In the rows, 128 means zero.
Each row is followed by its class; each block has classes of its own.
[115 143 119 143 128 129 145 131 125 142 145 130 126 133 145 138 134 129
 119 133 124 137  90 115 128 131 142 165 124 103 124 110 124 135]
Y
[132 124 142 143 148 123 119 133 114 127 110 150 127 130 154 130 140 128
 119 136 110 125 122 107 142 147 117 125 120 143 124 137 111 131]
W
[104 112 137 123 125  66 125 138 101 139 195 137  91 121 143 101 124 111
  75 118 137 176 134 110 137 106 135 144 137 144 120  99 107 119]
V
[117 137 122 132 133 125 123 125 122 134 156 134  96 117 142 133 114 118
 108 130 134 154 122 130 112 138 131 141 125 130 126 126 131 130]
T
[112 133 144 145 126 107 148 124 120 134 149 107 121 120 134 144 123 124
 104 121 121 150 137 120 127 126 128 144 123 139 130 112 124 126]
E
[125  99 100 139 109  97 118 135 131 146 131 126 130 107 150 152  86 116
 105  78 127 137 104 161 160 155 110 131 102 125 128 148 122  89]
W
[115 132 136 124 141  86 134 120 113 117 122 121 122 140 119 129 127 133
 124 140 126  98 151 109 158 138 119 127 138 130 126 146 120 128]
E
[113 141 134 143 121 134 123 134 130 150 146 125 118 121 136 136 122 120
 106 128 154 155  90 131 117 140 134 158 121 130 128 109 135 144]
N
[108 128 101 142  92  63 162 129 151  87 169 114 136 121 145  97  92 162
 111  79 188 117  66 109 199 216 130 192  51 152 129 164 113 127]
Y
[107 136 133 153 120 115 135 125 131 140 133 111 119 124 141 149 109 124
  95 123 125 145 123 129 133 123 126 146 122 122 135 109 137 114]
E
[121 139 114 121 147 101 139 121 119 114 120 140 120 127 146 133 135 124
 126 142 132 110 135 118 153 138 130 139 132 126 131 153  96 154]
Y
[103 148 130 109 144  95 129 115 141  93 121 128 140 128 162  93 140 134
 110 150 166 115 130 121 190 145 136 132 132 160 158 113 119 143]
V
[152 136 107 145 138 129 132 132 121 124 157 128 110 122 155 118 144 134
 135 137 122 119 121  99 135 123 132 143 132 122 135 132 114 141]
Y
[131 145 123 155 106 139 139 118 142 161 113 104 138 108 146 132  98 115
 102 135 140 147 100 131 146 136 139 144 130 142 135  87 127 128]
L
[122 145 122 134 141 128 135 122 125 122 142 129 104 110 145 137 127 116
 112 144 132 125 137 136 134 144 138 137 141 147 118 134 119 150]
N
[119 127 131 144 130 120 130 128 120 140 140 108 102 132 132 143 119 128
 102 114 127 150 130 122 136 132 126 148 141 127 136 110 137 108]
E
[145 150 108 107 153 114 123 120 112 135 143 121 134 131 125 130 151 126
 156 139 138 108 125 106 137 161 150 132 164 163 120 148 122 161]
N
[133 138 128 124 165 115 143 148 118  91 130 147 149 138 159 115 132 100
 110 171 154 125 128 121 136 136 115 129 138 142 124 125 112 115]
L
[106 149 104 121 146 120 148 109 119 121 122 115 180 124 139 129 127 122
 132 153 133  97 115  97 161 161 128 135 134 148 136 145 124 137]
L
[124 154 111 124 129  98 110 114 113 124 132 135 122 127 142 110 122 124
 122 161 149 132 141 129 148 126 122 143 120 134 132 121 100 152]
C
[123 132 119 129 140 112 136 116 115 101 123 136 130 131 132 121 123 119
 114 147 142 129 138 109 161 125 125 135 130 144 125 139 110 130]
L
[132 136 113 129 139 136 119 124 126 121 144 130 102 122 143 137 121 122
 115 125 140 151 127 127 120 146 136 138 126 148 127 139 130 128]
T
[130 140 115 111 120 128 124 132 108 154 201 129 104 124 111 133 115 136
 119 140 104 120 111 136 121 143 135 142 121 140 144 151 109 140]
T
[123 126 122 131 129 131 123 131 130 143 114 133 110 136 130 129 136 133
 115 121 127 115 126  96 124 121 136 144 140 111 129 135 119 137]
Y
[124 130 138 148 131 110 120 132 128 138 144 138 124 120 147 134 127 129
 108 120 118 164 114 125 122 145 138 135 108 147 133  96 124 123]
W
[117 140 143 144 137 102 132 120 125 140 139 128  97 122 137 141 133 122
 117 126 145 152 126  95 135 132 144 154 133 122 117  94 103 147]
Y
[130 136 138 143 132 134 120 135 124 139 160 131 107 123 139 143 132 117
 119 127 146 147  99 113 128 127 138 148 132 126 108 102 123 133]
N
[111 143 132 128 138 104 137 127 128 109 118 126 125 132 140 129 119 131
 108 139 134 124 138 136 152 137 127 139 127 139 142 127 123 128]
E
[137 135 136 139 123 147 121 135 126 142 142 131 103 137 131 125 129 131
 112 135 129 159 104 122 104 135 137 146 120 134 125 114 140 128]
T
[126 129 144 146 129 113 105 131 139 140  91 141 169 139 144 146 144 127
 106 131 127 163 101 111 128 131 136 126  93 156 148 104 122 135]
W
[143 139 110 129 122 154 110 139 109 168 125 107 133 101 131 149 109  89
 127 111 146 205 144 160  87 128 157 157 135 163  76  75 103 123]
C
[106 130 118 139 124 122 110 134 124 134  87 134 106 136 132 114 107 124
  82 151 148 129 145 142 123  97 107 149 135 118 159 153 140 130]
E
[126 135 130 123 129 123 122 130 123 133 127 134 123 132 123 121 133 130
 125 144 130 104 117 122 140 139 133 132 134 133 120 141 122 148]
N
[ 95 153 107 130 141 127 106 104 123  92 111 145 138 122 149 135 123 121
 114 161 137 118 156 127 159 117 121 134  99 127 126 134  99 143]
C
[106 140 129 129 122 116 119 116 121 148 159 110 116 120 129 130 122 119
 114 128 143 140 128 134 140 115 140 136 141 135 131 108 132 129]
V
[120 146 107 125 136 116 125 108 135  95 137 133 106 139 165 141 126 126
 102 130 149  92 129 131 181 121 127 128 136 146 147 185 125 130]
V
[104 135 130 140 126 108 133 125 104 138 154 122 117 128 131 130 116 109
 105 142 137 154 122 146 138 130 137 140 125 140 102 119 124 123]
V
[131 125 119 120 133  99 137 131 119 120 131 136 117 143 121 110 143 138
 125 144 121 110 138 115 136 131 131 136 132 120 133 144 110 144]
Y
[134 141 126 127 139 128 125 122 120 113 108 128 139 135 126 110 126 129
 132 145 158 110 126  92 158 143 125 138 134 155 128 146 114 141]
L
[117 131 121 143 133 128 143 135 119 141 147 126 120 121 147 144 128 124
 114 119 114 138 111 115 121 149 132 148 122 119 121 124 112 133]
Y
[138 144 139 133 122 133 130 142 135 136 139 127 140 127 138 114 116 124
 114 126 151 139 100  99 126 133 140 149 127 153 126 106 116 131]
L
[116 159 157 100 154 117 152 137 167 101 107 136 146 136 177 115 133 125
  85 128 171 120 116 108 146 174 132 139 150 175 177 105 109 141]
L
[120 133 118 116 137 113 151 125 133 115 130 118  98 142 148 141 124 128
  84 107 136 134 141 134 151 136 139 160 164 145 147 137 131 108]
E
[ 96 162 111 154 133 127  99 112 134 156 202 103 179 107 151 200 108 102
  99 173 125 157  87 129 192 143 145 139  82 119 143   4  85  94]
C
[149 119 131 106 128 105 146 140 103 144 190 126 140 149  82 169 149 125
 112 163  82  77 138 113 164 117 146 127 119 152 132 159  45 137]
Y
[140 131 137 149 113 115 132 142 131 150 151 131 105 137 131 138 124 134
  98 125 112 131 108 106 124 136 143 143 112 135 126 121  97 138]
Y
[ 66 137 139 125 154  77 116 108  70 146  99 146 208 151 140 158 143 116
 175 151  68 108  80 103 141 149  90  67  95  82  99 162 126 157]
V
[144 133 173 133 125 182 117 153 136 171 157 113  79 136 108 158 120 126
 130 122 128 105 100 158 113 146 122 128 155  93 119  89 132 111]
N
[135 121 107 137  70 119 138 132 113 184 120  90 145 119  89  91  86 135
 126 146  59 140 128 219 120 151 158 100 114 145  98 101 142 121]
V
[119 135 131 147 128 112 115 132 125 128 141 143 135 116 145 132 120 135
 115 119 112 158 112 128 124 156 139 133  89 159 130 117 119 134]
W
[130 139 131 141 118 154 112 128 121 159 148 111 119 125 143 134 128 126
 103 126 127 172 118 124 120 134 127 153 119 137 140  79 109 130]
C
[114 141 125 111 140 110 143 128 122 107 132 117 112 131 120 103 122 138
 125 145 146 107 152 141 159 141 134 156 151 134 134 119 129 119]
E
[131 143 126 131 133 125 138 124 117 134 122 123 137 126 128 112 118 123
 124 157 132 108 126 112 147 142 127 132 142 143 125 128 115 137]
L
[186 126 135 146 146 155  82 121 138 121 182  81 108 132 151 154 158 141
 147  95 121 191 139 137 137 142 122  67 125 171 198  72 137 118]
V
[ 97 123 145 140 123  97 125 129 111 125 119 133 109 150  94 150 107 129
  88 129 113 148 145 125 139 130 140 138 112 137 101 125 116 113]
E
[123 140 140 138 122 134 134 125 123 145 118 125 116 128 129 119 112 125
 108 131 131 148 116 117 132 139 133 141 138 138 126 102 122 134]
L
[ 85 143 118 161 132 114 118 111 125 135  87 153 133 136 153 149 117 124
  88 145 118 165  97 135 135 150 139 150 103 127 125 116 146 129]
W
[118 113 123 109 128  81 163 132 106 136 160 131 126 140 111 115 153 130
 111 142 103  97 148 103 124 115 129 144 139 118 131 164  99 144]
Y
[118 124 170 126 143 102  94 142 130 130 104 151 115 132 136 108 124 141
 120 125 163 109 115  98 163 170  99 133 112 141 150 127 102 137]
W
[133 144 117 132 101 134 129 119 140 179 141  84 152 123 130  97 141 130
 113 150 157 104 112 108 132 101 147 156 156 154 159 123 152 142]
V

A new block, with new classes.
[ 98 130 139 136 143 124  42 173 112 141 179 162 130 133 117 168 180 109
 142 134 165  98 150  95 209 109  69 132 134 122 180 105 185 113]
U
[152 151 147 144 179  74 124 230 144 147 119 144  98 162  74 146 205 130
  88  87 122 131  97 151 143 136 180 103 126 159 188 157 133 121]
P
[ 98 131  90  92 113  60  91 102 141 145 124 137 156  97 133 189 187 121
 163 123 123 116 126 115 121 142 211 124 205 137  93  93 178  68]
H
[131 169 143 139 181 119  84 218 125 175 115 145 119 185  75 184 201 165
 105  90 142 144  81 141 114 164 175  93 134 146 179 153 159 125]
H
[111 151 127 117 147 111  52 154 118 172 168 153 106 120  95 121 183 119
 178 131 189 112 126  92 182 107  41 137 152 119 164 116 174 135]
Z
[155 120 127 123 150  85  70 157 125 195 167 149 110 116 133 144 156 146
 167 120 164  96 124 105 203 101  77 112 154 108 144 108 156 102]
P
[102  61 164 128 110 100  87 123 112 165 164 136 185 196 147 175 147 120
 157 129 101 104 123  33 177 210 169  68 181 101 117 201  68 110]
U
[130 136 119 117 153 107  43 154 123 178 154 156 132 108 129 147 142 152
 185 114 176  99 116 112 177 107  44 109 143 115 156 114 147 108]
S
[150 148 147 156 173  90 111 224 121 164 121 160 115 162  83 164 188 142
 101  79 113 146  92 167 103 145 189 114 117 153 187 159 134 131]
P
[117 165 141 128 186 100 102 203 138 196 102 129 126 170  88 153 160 141
 109  97 163 160 104 161  87 129 145 101 116 165 192 160  99 139]
S
[137 159 155 152 181 115  99 206 125 133 123 131 122 138  76 120 204 110
 112  97 150 148  96 150 158 148 159  79 116 149 187 154 129 129]
R
[130 136 126 115 134 112  52 144 118 159 170 172 112 118 103 129 175 134
 181 125 179  97 123  91 205 115  57 120 159 111 152 105 171 123]
Z
[104  81 144  89 135  88  80 129 125 201 161 118 197 173 182 163 118 158
 191 136 118 111 114  49 142 200 137  65 180 111 109 211  49  95]
S
[124 136  85  78 121  67  95 101 153 158 133 126 157  90 133 196 172 143
 163 136 129 112 125 126 124 137 213 122 199 130  86  92 177  54]
H
[102 144 122 116 147 121  60 174 120 157 160 144 138 134 137 155 170 131
 175 122 162 121 134  91 189 106  41 142 151 122 173 112 170 101]
F
[133 162 147 135 185 101 108 191 128 185 114 113 128 165  79 146 181 105
 111 109 169 167  91 145 128 145 156 102 128 153 186 145 116 136]
R
[122 118  86 105 121  43  94  98 132 134 140 128 168  67 133 170 194  97
 176 124 132 117 136 130 152 154 205 132 187 136  85  80 161  54]
R
[134 136 101  97 118  66  86  91 153 140 143 114 163  45 152 202 180 104
 180 131 125  94 142 161 127 172 199 142 184 131  90  92 174  52]
B
[124 169 140 141 185 101 105 228 139 144 112 143 112 141  91 133 178 132
  99  91 146 132 102 164 121 132 157  86 105 172 197 156 118 133]
S
[ 97  82 155  97 116 117  92 132 121 194 162 126 175 206 172 162 125 152
 170 141 122 115 107  25 159 197 141  58 195  96 105 220  74 116]
H
[136 133  90  80 115  55 104  97 157 142 148 125 153  58 125 165 177 127
 168 143 117 100 128 134 134 140 219 130 191 133  86  96 162  60]
Z
[104  94 165 112 122  86  86 164 137 181 166 104 174 144 198 174 147 118
 181 131 107 103 130  77 156 252 172  81 160 107 105 217  66  97]
B
[126 169 149 149 177 111 104 210 122 172 105 154 111 174  70 170 186 160
 105  82 129 144  92 147 111 136 194  95 141 147 182 165 153 134]
H
[133 133 117 122 156 106  53 137 116 189 150 146 125 118 128 142 135 174
 190 117 177 100 124  98 188  93  35 108 144 114 154 104 141 110]
S
[133 167 138 136 170 111 107 194 138 177 123 134 110 165  63 140 187 124
 113 110 163 149  99 147 106 138 163 114 130 160 176 154 123 153]
Z
[153 142  82  76 115  62 105  95 154 129 147 127 155  43 110 160 177 107
 168 132 133 100 136 146 132 131 211 142 183 140  88  92 168  64]
Z
[108  82 161 123 122 123  92 105 115 173 166  99 178 166 190 161 123 116
 199 140 110  99 133  56 164 214 140  84 176 102  95 212  63 107]
B
[116 153 125 118 152 126  45 170 109 141 179 157 119 123 108 135 185 123
 172 128 164 102 123  95 193 119  54 140 140 124 162 102 185 126]
Z
[134 130 129 126 150 102  58 152 109 172 168 147 125 111 120 137 162 129
 181 124 182 114 120  95 218 114  50 120 148 103 159 106 166 107]
R
[116 107  97  95 106  61  87  98 148 135 155 133 175  77 120 213 175 107
 159 139 118  95 141 126 150 145 230 137 186 134 107  94 176  46]
U
[116 129  74  94 108  50  87  95 150 137 146 137 146  67 125 161 202 111
 183 137 135 104 135 129 136 144 203 138 192 144  80  67 170  67]
Z
[102  77 145  96 129  89  89 138 123 193 161 122 190 177 190 163 118 161
 183 132 109 112 113  53 143 203 142  66 175 109 108 220  44  96]
S
[138 135 121 126 141 120  52 126 119 185 174 155 111 106 112 124 168 148
 190 137 191  97 125  92 195  98  51 107 167 107 145 109 167 122]
Z
[ 91 139 121 116 155 120  36 167 117 172 160 151 140 128 130 155 158 149
 170 129 172 118 123 113 153 111  50 117 132 132 173 113 154 117]
S
[115 132 126 118 150  93  63 177 109 167 173 156 112 134 112 140 180 112
 157 118 164 113 130 104 174 114  66 140 136 129 167 111 172 120]
P
[137 160 144 148 161 122 108 221 132 148 119 155 130 163  84 163 195 147
 111  78 139 155 100 160 111 145 164 105 121 154 202 174 135 128]
F
[149 155 146 159 180 109 107 211 113 167 121 134 122 151  79 150 196 136
 104  93 149 160  95 162 132 149 180  91 116 145 191 155 129 127]
R
[ 94 153 128 106 156 122  51 174 116 156 168 154 118 148 116 154 171 131
 153 133 170 103 123  79 188 110  55 129 156 122 165 117 196 119]
H
[157 124  74  80 118  25 114 116 156 140 144 127 163  58 140 189 177 103
 142 127 107 101 143 150 124 129 225 151 183 147  87  75 162  49]
P
[110  80 146  98 117  87 104 162 134 183 161 118 196 178 195 180 139 146
 176 126  97 118 124  40 171 196 145  89 195 102 119 223  64  82]
F
[139 161 143 148 162 111  95 215 129 154 130 162 110 158  61 148 204 148
 120  89 146 146 101 158 114 154 178 115 116 156 182 165 139 146]
Z
[108 142 129 122 157 119  53 171 106 151 169 137 136 129 117 143 177 102
 166 130 177 129 124  98 205 113  44 139 138 122 176 108 173 113]
R
[136 164 145 157 187 100 107 207 124 162  99 148 118 145  86 157 182 166
 110  74 138 145  89 171  93 147 170  89 115 162 195 166 126 128]
S
[121 131  76  99 110  41  92 100 147 134 141 142 148  74 128 165 202 118
 178 138 127 108 120 122 126 154 205 141 195 146  89  68 168  76]
Z
[126 141 148 176 164 113  93 208 124 156 127 146 129 174  77 200 203 131
  94  94 142 135 106 148 130 153 184 112 126 158 196 156 151 126]
U
[116  90 155 107 111  87  99 159 126 182 160 137 169 158 174 149 152 126
 165 125 114 120 114  63 150 227 170  77 176 106 103 214  65 116]
Z
[101 145 122 113 145 110  63 185 120 157 170 159 130 135 123 150 177 121
 172 120 175 116 130  91 180 114  39 148 150 129 187 128 175 113]
F
[104  62 165 120 116 110  95 116 113 183 173 111 192 191 178 180 122 118
 163 144 105 102 124  31 180 191 168  71 187 101 111 210  61 104]
U
[110 133 127 124 142 122  47 148 125 186 159 161 118 141 120 156 160 151
 174 129 187 106 118  87 181 112  56 111 170 106 141 126 178 121]
H
[112 130 127 113 151  96  67 163 114 174 178 154 108 136 116 132 166 101
 159 130 176 109 123  98 175 103  53 138 146 129 170 118 168 127]
P
[ 99 151 132 138 152 118  44 167 128 153 167 143 114 111 137 156 178  98
 176 129 171  98 154 126 187 133  48 154 135 123 154 110 178 117]
B
[129 165 154 162 166 105 101 208 133 145 121 127 110 140  95 176 205 119
 121  85 142 130 108 175 115 180 175 118 116 162 185 167 144 137]
B
[102 145 124 112 143 110  64 174 126 174 166 150 130 133 131 150 168 123
 169 127 179 122 131  94 174 100  33 144 157 123 186 125 168 116]
F
[129 132  91  85 113  57 112 126 159 137 133 131 172  70 144 190 180 129
 171 118 118 122 129 140 125 142 207 135 190 142 119 111 163  43]
F
[129  63 154 104 121  82 111 139 115 190 170 124 179 190 184 165 127 136
 161 132  91 114 116  44 156 199 157  80 185 101 105 214  56 102]
P
[ 96 150 136 127 150 124  43 159 123 154 178 135 115 110 143 145 179  96
 176 140 180  96 156 115 188 130  44 138 136 124 161 115 174 121]
B
[105 142 126 117 142 121  51 152 113 170 179 156 109 131  97 127 174 115
 180 133 194 108 123  89 182 110  40 139 151 124 166 123 173 141]
Z
[132 118  94  92 108  56  93  96 147 117 153 136 172  62 116 200 180  93
 156 132 126  93 152 124 155 139 205 147 182 136 109  90 181  47]
U
[151 149 147 146 176  81 121 233 126 164 129 147 111 160  90 161 185 138
  91  82 106 139  99 170 112 138 201 118 116 156 180 169 127 127]
P
[110  74 141 103 126  92  87 137 122 193 158 127 191 180 189 173 118 164
 185 127 114 114 114  51 143 207 128  77 177 107 108 219  50  94]
S
[124 112  97 110 114  63  99 101 137 138 146 131 169  78 136 213 176 103
 144 128 115  94 151 137 155 134 243 131 186 139 101  88 170  48]
U
[ 90  97 161 100 122 105  96 156 120 192 142 127 177 178 185 173 130 133
 158 127 109 128 105  47 138 231 174  61 184  98 103 210  79 103]
H
[138 128 122 124 133 124  57 138 122 189 167 157 103 123 113 132 156 148
 181 135 186 100 115  93 205 106  52 110 160  99 142 104 158 123]
Z
